Here is a tiny trained network, its code and every weight. The questions are about switching its units off for an input and a target symbol, where a switched-off unit gives its printed mean instead of its output.

import numpy as np


def w(rows, s, z=0):
    codes = np.array(rows[::2]) - 128.0
    scale = np.full(codes.shape[1], s)
    scale[-1] = z or s
    return codes * scale


def f(y):
    return y / 2 * (1 + np.tanh(0.7978845608 * (y + 0.044715 * y**3)))


def softmax(a):
    e = np.exp(a - a.max(-1, keepdims=True))
    return e / e.sum(-1, keepdims=True)


def log_softmax(a):
    a = a - a.max(-1, keepdims=True)
    return a - np.log(np.exp(a).sum(-1, keepdims=True))


def net(x, mask):
    ids = ['ζηθλξπφ'.index(c) for c in x.split()]
    T = len(ids)
    res = E[ids] + P[:T]
    u = 0
    for l in range(2):
        q, k, v = (res @ M[l].T for M in (Q, K, V))
        z = softmax(np.where(np.tri(T) > 0, q @ k.T / 2**0.5, -1e9)) @ v
        res = res + np.where(mask[u], z, O[l][:, -1]) @ O[l][:, :-1]
        u += 1
        y = f(res @ A[l][:, :-1].T + A[l][:, -1])
        res = res + np.where(mask[u : u + 12], y, B[l][:, -1]) @ B[l][:, :-1]
        u += 12
    return log_softmax(res[-1] @ U[:, :-1].T + U[:, -1])


Q, K, V, O, A, B = {}, {}, {}, {}, {}, {}
E = w([
[123,244,165],'ζ',
[74,216,154],'η',
[142,59,187],'θ',
[41,98,107],'λ',
[118,107,58],'ξ',
[47,74,255],'π',
[182,152,217],'φ',
],0.0091)
P = w([
[120,187,141],'0',
[129,155,161],'1',
[136,134,179],'2',
[139,97,187],'3',
[149,67,194],'4',
[151,24,198],'5',
[159,4,201],'6',
],0.003)
Q[0] = w([
[147,116,1],'L0H0',
[41,116,250],'L0H0',
],0.037)
K[0] = w([
[111,135,18],'L0H0',
[116,45,252],'L0H0',
],0.03)
V[0] = w([
[5,198,73],'L0H0',
[63,35,216],'L0H0',
],0.014)
O[0] = w([
[7,107,225,101],'L0H0',
[66,224,31,254],'L0H0',
],0.012,0.0094)
A[0] = w([
[204,163,195,116],'L0N0',
[45,9,125,181],'L0N1',
[139,136,111,2],'L0N2',
[66,66,122,196],'L0N3',
[133,131,119,35],'L0N4',
[117,94,100,51],'L0N5',
[185,175,101,180],'L0N6',
[105,167,199,92],'L0N7',
[235,115,123,69],'L0N8',
[126,33,129,132],'L0N9',
[111,79,106,162],'L0N10',
[151,120,152,92],'L0N11',
],0.011,0.0032)
B[0] = w([
[90,35,247,142],'L0N0',
[237,131,22,186],'L0N1',
[125,142,173,132],'L0N2',
[163,228,86,166],'L0N3',
[127,140,159,122],'L0N4',
[150,128,155,119],'L0N5',
[114,12,165,255],'L0N6',
[116,217,208,154],'L0N7',
[4,174,95,162],'L0N8',
[49,91,49,139],'L0N9',
[175,163,116,128],'L0N10',
[117,123,188,121],'L0N11',
],0.013,0.0087)
Q[1] = w([
[85,91,6],'L1H0',
[110,74,46],'L1H0',
],0.022)
K[1] = w([
[8,131,42],'L1H0',
[56,82,67],'L1H0',
],0.016)
V[1] = w([
[91,199,145],'L1H0',
[250,209,110],'L1H0',
],0.011)
O[1] = w([
[97,189,133,198],'L1H0',
[1,64,78,1],'L1H0',
],0.0095,0.0099)
A[1] = w([
[124,159,121,92],'L1N0',
[170,108,72,96],'L1N1',
[204,44,144,197],'L1N2',
[159,42,30,168],'L1N3',
[91,154,85,106],'L1N4',
[108,2,100,3],'L1N5',
[156,39,187,49],'L1N6',
[135,128,135,124],'L1N7',
[156,137,27,162],'L1N8',
[98,204,178,174],'L1N9',
[193,61,134,147],'L1N10',
[55,101,128,177],'L1N11',
],0.0095,0.004)
B[1] = w([
[139,147,139,156],'L1N0',
[144,147,180,179],'L1N1',
[107,66,75,218],'L1N2',
[44,190,134,210],'L1N3',
[186,129,97,205],'L1N4',
[161,181,253,154],'L1N5',
[161,184,96,155],'L1N6',
[132,125,123,131],'L1N7',
[91,98,133,247],'L1N8',
[167,91,169,220],'L1N9',
[115,91,99,200],'L1N10',
[174,137,162,168],'L1N11',
],0.019,0.014)
U = w([
[141,214,54,40],'ζ',
[244,224,146,161],'η',
[200,28,132,128],'θ',
[58,26,156,254],'λ',
[173,167,133,146],'ξ',
[145,22,252,73],'π',
[101,149,194,46],'φ',
],0.0042,0.0056)

Each question gives the input, a string of symbols that net reads in full, and the target symbol t.
The units are the heads (2 rows each of Q, K, V and O) and the neurons (one row each of A and B). Each row of codes is followed by its name. A weight is (code - 128) times the scale printed after its matrix; where a second scale follows, it is the last column's (O, A, B and U).
mask holds one flag per unit, layer by layer, with each layer's heads first. A switched-off unit (its flag False) gives its mean, the last column of its rows in O or B, instead of its output. The means were averaged over made-up inputs and are rounded, as every weight is.
A unit's drop is (log p(t) with every unit on - log p(t) with that unit switched off) / (log p(t) with every unit on - log p(t) with every unit switched off).
The circuit of an input: a set's keep is (log p(t) with only the set's units on - log p(t) with every unit switched off) / (log p(t) with every unit on - log p(t) with every unit switched off). Starting from the 12 units with the biggest drops (on a tie, the unit counted first), units are removed one at a time, each time the one whose removal leaves the highest keep (on an exact tie, the one counted first), for as long as the keep stays at least 0.8.
circuit, biggest first: the units of the circuit, biggest drop first
most important unit: the unit with the biggest drop
k most important neurons: the k neurons with the biggest drops, biggest first
top k neurons in layer l: the k neurons of layer l with the biggest drops, biggest first
drop of u: that unit's drop, to one decimal
input ξ φ ζ η λ ξ ζ, target θ: most important unit : L0N8
input λ π φ ζ ξ, target η: 3 most important neurons : L0N6, L0N1, L1N2
input λ ζ π η ζ θ, target η: circuit, biggest first : L0N1, L1H0, L1N8
input λ η η, target η: 4 most important neurons : L0N7, L1N4, L1N11, L0N6
input ξ ζ λ φ φ, target θ: top 3 neurons in layer 1 : L1N2, L1N3, L1N10
input ζ φ λ ζ ζ ζ ξ, target θ: 4 most important neurons : L0N8, L1N2, L0N6, L0N0
input η ξ φ θ λ λ η, target λ: 2 most important neurons : L0N6, L0N0
input φ φ λ ζ λ θ φ, target θ: top 2 neurons in layer 0 : L0N8, L0N6
input ξ ξ ξ ξ η, target η: circuit, biggest first : L0H0, L0N6, L1N8, L1N2
input θ θ π λ, target η: 3 most important neurons : L0N1, L1N2, L1N10
input ξ ξ ξ η η λ, target ζ: 3 most important neurons : L0N1, L1N4, L0N6
input π λ ζ η ξ ξ θ, target η: top 4 neurons in layer 1 : L1N2, L1N10, L1N3, L1N8
input ζ θ ξ, target λ: top 2 neurons in layer 0 : L0N7, L0N9
input π η ξ, target η: 2 most important neurons : L0N6, L1N2
input ξ φ ξ, target θ: 3 most important neurons : L0N8, L1N2, L0N0
input ζ ξ η ζ ζ π, target η: 4 most important neurons : L0N1, L1N2, L1N10, L1N3
input λ λ ξ, target φ: top 3 neurons in layer 0 : L0N1, L0N6, L0N8
input ξ θ θ, target λ: most important unit : L0N6
input φ λ ξ η, target θ: top 2 neurons in layer 1 : L1N2, L1N3
input ξ θ φ θ φ ζ, target θ: top 4 neurons in layer 0 : L0N8, L0N6, L0N1, L0N0
input ξ ζ λ, target ζ: drop of L0N3 : 0.2
